Below is a small trained network, with its code and all its weights. Each question gives an input and a target symbol and asks what happens when units are switched off, that is, made to give their printed mean instead of their output.

import numpy as np


def w(rows, s, z=0):
    codes = np.array(rows[::2]) - 128.0
    scale = np.full(codes.shape[1], s)
    scale[-1] = z or s
    return codes * scale


def norm(h):
    return h / np.sqrt((h * h).mean(-1, keepdims=True) + 1e-5)


def f(y):
    return y / 2 * (1 + np.tanh(0.7978845608 * (y + 0.044715 * y**3)))


def softmax(a):
    e = np.exp(a - a.max(-1, keepdims=True))
    return e / e.sum(-1, keepdims=True)


def log_softmax(a):
    a = a - a.max(-1, keepdims=True)
    return a - np.log(np.exp(a).sum(-1, keepdims=True))


def net(x, mask):
    ids = ['ζηθλμξπστφψω'.index(c) for c in x.split()]
    T = len(ids)
    res = E[ids] + P[:T]
    u = 0
    for l in range(3):
        q, k, v = (norm(res) @ M[l].T for M in (Q, K, V))
        z = softmax(np.where(np.tri(T) > 0, q @ k.T / 3**0.5, -1e9)) @ v
        res = res + np.where(mask[u], z, O[l][:, -1]) @ O[l][:, :-1]
        u += 1
        y = f(norm(res) @ A[l][:, :-1].T + A[l][:, -1])
        res = res + np.where(mask[u : u + 4], y, B[l][:, -1]) @ B[l][:, :-1]
        u += 4
    return log_softmax(norm(res)[-1] @ U[:, :-1].T + U[:, -1])


Q, K, V, O, A, B = {}, {}, {}, {}, {}, {}
E = w([
[65,22,119,118,168],'ζ',
[181,123,86,125,92],'η',
[155,78,57,112,142],'θ',
[47,7,140,169,193],'λ',
[117,61,132,245,198],'μ',
[163,158,124,254,150],'ξ',
[122,31,122,90,103],'π',
[90,64,179,154,121],'σ',
[180,143,87,189,141],'τ',
[168,103,113,78,39],'φ',
[89,71,191,221,161],'ψ',
[198,210,219,46,156],'ω',
],0.013)
P = w([
[25,149,73,96,130],'0',
[76,27,41,246,2],'1',
[89,68,71,177,60],'2',
[42,169,110,64,236],'3',
[54,143,118,128,178],'4',
[122,87,42,175,97],'5',
[106,113,85,130,145],'6',
[99,125,114,106,196],'7',
[111,120,100,109,184],'8',
[125,109,87,119,171],'9',
[121,120,93,104,178],'10',
[121,124,101,90,190],'11',
[112,143,99,70,202],'12',
[116,142,97,65,199],'13',
],0.006)
Q[0] = w([
[95,122,121,104,176],'L0H1',
[50,3,97,132,137],'L0H1',
[165,60,130,133,129],'L0H1',
],0.0081)
K[0] = w([
[82,64,110,95,123],'L0H1',
[103,9,2,205,142],'L0H1',
[37,93,253,96,141],'L0H1',
],0.0047)
V[0] = w([
[8,76,3,240,2],'L0H1',
[100,153,134,63,144],'L0H1',
[202,216,206,95,40],'L0H1',
],0.0042)
O[0] = w([
[25,254,116,76,167,248],'L0H1',
[180,129,98,153,156,114],'L0H1',
[117,129,129,141,188,3],'L0H1',
],0.0071,0.0046)
A[0] = w([
[142,102,121,199,161,154],'L0N1',
[59,150,96,96,118,3],'L0N2',
[180,115,228,86,174,119],'L0N3',
[225,71,247,116,111,225],'L0N4',
],0.011,0.0038)
B[0] = w([
[157,130,83,87,146,160],'L0N1',
[191,112,132,151,143,252],'L0N2',
[137,47,59,148,70,170],'L0N3',
[255,13,113,149,114,209],'L0N4',
],0.0092,0.0042)
Q[1] = w([
[96,101,101,104,138],'L1H1',
[165,156,170,69,204],'L1H1',
[120,110,5,90,155],'L1H1',
],0.02)
K[1] = w([
[222,129,136,140,145],'L1H1',
[103,60,72,244,2],'L1H1',
[231,69,222,142,149],'L1H1',
],0.0092)
V[1] = w([
[99,92,246,178,130],'L1H1',
[60,130,139,35,94],'L1H1',
[76,50,67,145,219],'L1H1',
],0.011)
O[1] = w([
[72,46,166,146,88,3],'L1H1',
[125,98,209,114,222,139],'L1H1',
[73,134,166,6,95,241],'L1H1',
],0.016,0.0061)
A[1] = w([
[36,228,136,87,92,4],'L1N1',
[78,240,254,80,243,58],'L1N2',
[191,178,155,214,194,197],'L1N3',
[191,40,112,162,67,184],'L1N4',
],0.0077,0.0036)
B[1] = w([
[123,75,104,132,36,165],'L1N1',
[75,40,1,48,144,254],'L1N2',
[72,97,232,77,193,139],'L1N3',
[165,116,44,69,107,158],'L1N4',
],0.0093,0.0081)
Q[2] = w([
[141,175,195,79,172],'L2H1',
[156,162,68,10,200],'L2H1',
[170,119,254,232,144],'L2H1',
],0.0054)
K[2] = w([
[149,154,117,114,197],'L2H1',
[131,14,141,184,107],'L2H1',
[2,139,97,152,131],'L2H1',
],0.0088)
V[2] = w([
[2,144,106,96,187],'L2H1',
[104,140,183,172,100],'L2H1',
[179,75,153,82,98],'L2H1',
],0.0098)
O[2] = w([
[111,114,3,214,40,158],'L2H1',
[171,205,43,130,170,3],'L2H1',
[168,151,242,65,204,205],'L2H1',
],0.0079,0.0072)
A[2] = w([
[144,11,47,121,145,15],'L2N1',
[101,109,84,97,55,164],'L2N2',
[68,67,93,161,198,254],'L2N3',
[182,196,138,153,127,152],'L2N4',
],0.013,0.0059)
B[2] = w([
[175,122,16,233,149,198],'L2N1',
[135,109,115,230,184,254],'L2N2',
[255,151,215,148,91,227],'L2N3',
[115,67,189,184,175,132],'L2N4',
],0.0094,0.0095)
U = w([
[50,85,135,136,131,101],'ζ',
[167,145,208,188,201,145],'η',
[142,194,28,38,136,20],'θ',
[206,49,188,178,58,85],'λ',
[198,227,126,155,169,150],'μ',
[183,147,199,123,79,149],'ξ',
[88,96,137,96,166,46],'π',
[97,102,183,199,100,204],'σ',
[164,210,112,179,22,209],'τ',
[129,58,133,94,206,121],'φ',
[84,111,93,93,4,118],'ψ',
[85,217,108,178,141,254],'ω',
],0.014,0.0073)

Each question gives the input, a string of symbols that net reads in full, and the target symbol t.
The units are the heads (3 rows each of Q, K, V and O) and the neurons (one row each of A and B). Each row of codes is followed by its name. A weight is (code - 128) times the scale printed after its matrix; where a second scale follows, it is the last column's (O, A, B and U).
mask holds one flag per unit, layer by layer, with each layer's heads first. A switched-off unit (its flag False) gives its mean, the last column of its rows in O or B, instead of its output. The means were averaged over made-up inputs and are rounded, as every weight is.
A unit's drop is (log p(t) with every unit on - log p(t) with that unit switched off) / (log p(t) with every unit on - log p(t) with every unit switched off).
The circuit of an input: a set's keep is (log p(t) with only the set's units on - log p(t) with every unit switched off) / (log p(t) with every unit on - log p(t) with every unit switched off). Starting from the 12 units with the biggest drops (on a tie, the unit counted first), units are removed one at a time, each time the one whose removal leaves the highest keep (on an exact tie, the one counted first), for as long as the keep stays at least 0.8.
units of the circuit, in order: the units of the circuit, biggest drop first
unit that matters most: the unit with the biggest drop
k most important neurons: the k neurons with the biggest drops, biggest first
k most important neurons of layer l: the k neurons of layer l with the biggest drops, biggest first
input λ ω μ μ π π λ λ, target σ: unit that matters most	L1H1
input μ ψ π π ω π ζ, target ζ: 4 most important neurons	[L2N3 L0N3 L0N4 L1N2]
input ω λ π λ π φ μ, target ω: 3 most important neurons	[L0N1 L0N4 L2N3]
input π η ψ, target φ: 3 most important neurons	[L1N2 L0N4 L2N3]
input τ η π π η ζ π θ μ μ, target θ: 2 most important neurons	[L0N2 L0N1]
input π σ ω ξ φ σ θ π π, target ψ: units of the circuit, in order	[L0H1 L1H1 L0N4]
input θ ζ θ ξ θ φ, target τ: 2 most important neurons	[L1N2 L2N2]
input η θ π π π ω η, target τ: units of the circuit, in order	[L0H1 L1H1 L1N2]
input ζ φ ω θ η, target τ: 2 most important neurons	[L1N2 L0N4]
input π λ π μ η π θ ξ, target φ: units of the circuit, in order	[L1H1 L0N3]
input η η μ, target μ: 2 most important neurons	[L0N2 L2N3]
input π π π θ π θ π λ φ λ π ω π φ, target ξ: units of the circuit, in order	[L1N2 L2N1]
input θ φ π π, target η: 2 most important neurons	[L2N3 L0N3]
input π ζ π θ π θ ξ π, target θ: unit that matters most	L0N2
input θ ψ ψ ζ, target σ: 2 most important neurons of layer 2	[L2N3 L2N2]
input θ ω λ, target σ: 4 most important neurons	[L1N4 L1N2 L0N4 L1N1]
input ω ζ π θ η π φ ψ η ξ μ θ, target θ: 3 most important neurons of layer 2	[L2N3 L2N1 L2N2]
input ξ η ω σ ζ η π μ, target ω: 4 most important neurons	[L0N1 L0N4 L1N2 L2N3]
input η φ π, target μ: units of the circuit, in order	[L1H1 L0N2]
input ζ μ π ζ, target ψ: units of the circuit, in order	[L1H1]
input τ μ π π ω η τ ζ φ η θ π φ, target ξ: 3 most important neurons	[L1N2 L0N3 L2N1]
input π π ψ, target φ: 3 most important neurons	[L1N2 L2N3 L0N4]
input μ θ μ σ η θ π ξ, target θ: 2 most important neurons of layer 0	[L0N1 L0N3]
input λ ω π π π μ η θ θ, target θ: 2 most important neurons	[L2N3 L0N4]
input π η π π θ π σ ω, target λ: units of the circuit, in order	[L0H1 L0N3]
input η θ π μ, target θ: units of the circuit, in order	[L1H1 L0N2]
input π φ π τ θ π π π π σ π π φ, target φ: 3 most important neurons	[L1N2 L0N4 L0N2]
